Each row has a hidden trait or not; one of two labels after the row says which. A new part has a new trait and new labels.
[-16.7   4.3   2.3   1.8  -4.6 -15.0  -8.8 -17.7  32.5  -3.1  29.3  -2.3
  23.0  13.3   9.9  12.3  18.7  -1.1 -10.5   6.4   7.7   3.4  -5.4   5.4
 -23.5 -13.5   0.5  -7.7   6.4  -1.0  -5.0   4.0]  P
[ 29.7   1.8   0.0  -4.2  -9.2 -12.0  18.2  31.4  93.0  -1.4  13.0  -6.7
  37.4  15.3  -2.5  70.4 -14.1   4.3  -4.4  -1.7   3.6   3.6  -1.2 -26.8
  -7.4  -4.4 -13.3   1.2  14.7   4.6   0.8   4.1]  P
[ 22.4  -3.1  -2.4   4.4  -0.2  -5.9 -16.8 -18.0   4.7  -2.7  -9.5  -2.2
  11.5 -21.3   0.9  86.7  -8.7   2.5 -37.6  -3.1   3.6 -15.0 -15.2   6.5
  31.1   2.9  -8.9   5.7  31.5   5.3  -6.9   2.5]  K
[ 25.6  -3.4   3.5  21.7  -3.1  -3.5   8.8  16.7  51.2  -3.3  14.1   3.8
   8.2  26.4   8.5  -7.0   2.0   0.3  -1.8  -2.5   2.8  22.1  -2.1  25.0
 -32.8  -5.5  11.8 -12.4  33.3   0.0  -2.6   1.3]  P
[-15.2   1.6   0.5  -8.1  -1.1  -6.6  -0.6   6.1  12.2   0.7  -0.7  -0.6
  -2.1  13.9  15.5  12.3   2.4  -3.4   8.6   2.7   2.6  12.1 -14.5   2.6
  10.8   4.6   8.6  -0.4   1.3  -7.4  -2.2   4.1]  P
[ -8.1  -1.4   2.5  25.6  -3.0  -7.4   7.8  14.4  44.2  -1.2   4.1   2.0
  10.8  16.1  10.5  23.9  -3.4  -1.9  22.0   5.0  -1.0   6.1   4.4   3.5
 -28.8  15.0   8.4  -8.1  20.3  -2.1  -3.4   2.2]  P
[-16.4   1.8  -0.3  10.3  -1.6 -16.9 -20.9 -39.9  18.0  -6.2  -1.3  -3.8
  30.7 -11.3   4.1   8.5  11.2   2.4 -33.6   9.6   0.2  -4.3  -6.6   0.0
  22.2 -12.2  -6.0   0.8  21.8   5.8 -12.3   2.2]  K
[-28.2   4.6   0.7   6.1  -0.8   2.5   6.0  -8.8  18.8   1.6   6.6  -2.7
  14.8   5.5  -6.3  42.9   0.3   1.7 -18.5   2.9   8.8   7.8   2.5  -2.0
  -8.9  -8.4  -6.6  -5.2 -13.4   3.6   1.3   3.6]  P
[-21.7  -0.6   1.5  -3.0  -0.7  -7.8  -5.3  -4.9  -4.4  -1.1  -0.5  -1.0
   5.0   8.9  16.8  -3.4   6.6  -3.4   4.1   4.1   2.9   9.2  -6.4   4.5
  -0.9   1.0   5.3  -0.4  10.8  -4.3  -5.4   3.5]  P
[  8.0  10.2  -0.9  -8.1  -3.7  -8.7   9.0  12.3  57.7  -0.5   4.8  -6.6
   9.6  11.7   5.9  58.8 -10.7  -1.0  14.9   1.6   7.7   8.1   3.1 -26.4
  15.8  15.9  -6.9   1.4  28.1  -7.0  -8.4   6.3]  P
[  6.5  -3.5   1.2  -1.4  -4.1  -9.8   1.4   0.5  45.0  -0.5   8.8  -2.4
  24.0  14.5  19.0  -6.7   5.4  -0.7  -3.9   5.4   3.8  10.6  -8.9  10.2
  -5.0 -13.7   1.5  -0.8   7.1  -5.3  -0.1   2.5]  P
[  6.9  -1.3   2.6  23.9  -5.0  -7.1   8.2  12.9  54.3  -2.2  11.6   1.4
  33.0  22.8   5.6  14.7  -2.7  -0.6   6.8   6.4   0.2  11.1  -1.4  10.4
 -31.4   7.7   7.4 -10.0  18.4  -0.5  -2.5   2.4]  P

Part 2:
[ -6.4 -23.0   6.7   0.5  32.0   7.5 -15.7 -13.7  10.5   5.1   4.7  -1.2
 -11.3   0.1  -9.5  21.6  -0.7  14.4  -5.8   3.9   0.8  13.7  -4.8  -8.1
   8.9]  J141
[ 20.0  -8.3 -12.3  20.2  33.3  43.8 -45.0 -40.5  62.8  11.5  27.3 -39.3
 -17.2  -2.4 -54.0  -9.4  -1.6  29.1  -6.5 -49.1 -23.1  21.1  12.5  -3.7
  61.8]  J74
[ -6.4 -68.0  -9.7  -5.7  47.0  59.4  -5.0 -35.2  60.9  20.7  -6.1 -38.4
   0.7 -21.4   8.8  15.2 -19.3  47.6  42.9  18.4 -42.5 -81.0 -16.7  24.8
  19.7]  J141
[  6.7 -11.5  18.6 -12.8  16.2  27.7 -30.5  12.2  81.0  17.0  24.0 -20.2
 -27.2  11.0   6.2   4.7  10.0  67.6 -30.0   6.5  24.2  40.7  -5.8  24.4
  -9.9]  J74
[ 54.4 -52.4   4.0 -34.2  26.8  82.3  53.7  -0.5  56.9  26.9   0.6 -15.7
 -45.2   1.1  37.7 -17.1  -7.8  48.8   4.6 -20.1  -6.8   3.5 -22.1  23.3
  87.2]  J74
[ -3.3 -24.3 -13.8   2.3  33.3  40.8 -36.8 -19.2  19.4   1.1  18.0 -15.9
 -15.4  -4.8 -37.6  -2.0  -5.7   5.0   9.0 -27.5 -17.1   9.1  -3.2 -10.5
  68.5]  J74
[ -7.5 -23.5  -3.9  -2.7  34.7  41.3 -36.4 -17.7  40.8   9.5  19.1 -29.2
 -16.9   0.2 -38.8   0.3   0.0  35.2  -9.1 -23.7   6.0   9.8  -4.2 -12.3
  59.7]  J74
[-11.3 -16.7  -1.2  -6.4 -43.9   8.0 -27.8 -27.0  61.8  -8.8   4.7 -36.7
   2.3  -3.6  -4.5 -19.3   6.8  -3.2   5.1  -3.9  15.0 -12.2   6.1  21.7
  -5.0]  J141
[-11.2 -31.6  -5.5  -0.9  12.4  24.6 -30.6 -24.7  51.8   8.6   0.3 -38.9
   4.2 -13.7   3.5  29.6 -10.6   9.4  29.9  13.4 -22.0 -60.3   0.3  32.1
   5.5]  J141
[-28.3  -7.8 -20.1 -13.5 -24.8  -9.6 -36.2 -14.4  15.6 -41.0  12.4 -32.7
 -10.7 -15.2 -15.7 -18.8  -7.0 -82.1  45.5 -35.5  11.5   6.2  -1.4  16.1
  64.0]  J141
[ 49.8  10.0 -19.8  -6.2 -49.1  -9.4  15.9 -12.8  73.4 -28.2  21.8 -16.4
 -37.7   2.5  19.6 -60.7  -8.4  20.8  33.8 -11.2  18.2  -2.0 -24.9  33.6
  24.6]  J74
[ -5.8 -61.6   6.4  -1.4  49.0  54.1 -15.0 -30.3  61.2  37.4  -3.9 -33.0
   3.1  -9.7  -6.2  20.1  -8.5  62.7  10.0  14.3 -22.6 -46.0 -11.3   8.0
  28.3]  J141
[-18.8  -7.9 -11.3 -11.7 -41.8  -3.4 -34.1 -20.1  43.4 -25.1  16.9 -29.4
 -12.3  -7.7 -21.7 -28.5   4.7 -46.2  24.2 -18.8  20.3   5.8   7.4  14.3
  40.8]  J141
[  0.0   6.2 -13.0  -8.8 -63.9 -23.0  -8.9 -18.4  35.7 -32.6  -7.5 -26.0
  -7.4  -2.6  -5.8 -38.2   7.3 -35.6  15.8 -12.2  10.9  -6.2  10.0  22.3
  -6.4]  J141
[ 21.9 -19.7  -0.7  -5.1  42.0  30.6  -4.0   7.1  41.3   8.2  23.0  -4.7
 -26.1  10.0  -5.4  -3.7  -6.4  70.6  11.7   9.2   5.8  14.0 -26.2  14.9
  31.1]  J74
[ -0.7 -53.8  -0.5  -2.3   4.8  41.3 -18.4 -41.8  99.3  22.9  -6.9 -50.3
   5.1 -16.7   5.7   5.0  -6.5  55.3  18.8   8.0 -16.6 -75.8  -3.7  25.6
  10.5]  J141
[ 18.1  -7.2   2.2   1.1  19.9  19.6 -12.8   3.9  56.4   5.0  29.0  -9.6
 -32.4  18.9 -10.6 -11.8  -2.8  75.1  -6.0  11.1  14.5  12.7 -18.3  13.9
   4.2]  J74
[-10.9 -31.9   0.5  -8.4   3.0  17.6 -11.0 -18.0  32.1  10.0  -0.5 -24.6
  -3.9   3.9  -1.5  -3.5   0.6  15.6   1.6  -3.9   5.4   2.0  -2.9   3.4
  22.5]  J141
[ -1.8 -54.5  -5.8  -5.2  33.3  33.1 -12.3 -24.9  44.8  15.5  -1.0 -33.9
   0.9 -24.2   4.3  10.9 -18.5  29.7  34.5  14.8 -28.4 -66.2  -8.9  19.1
  17.3]  J141
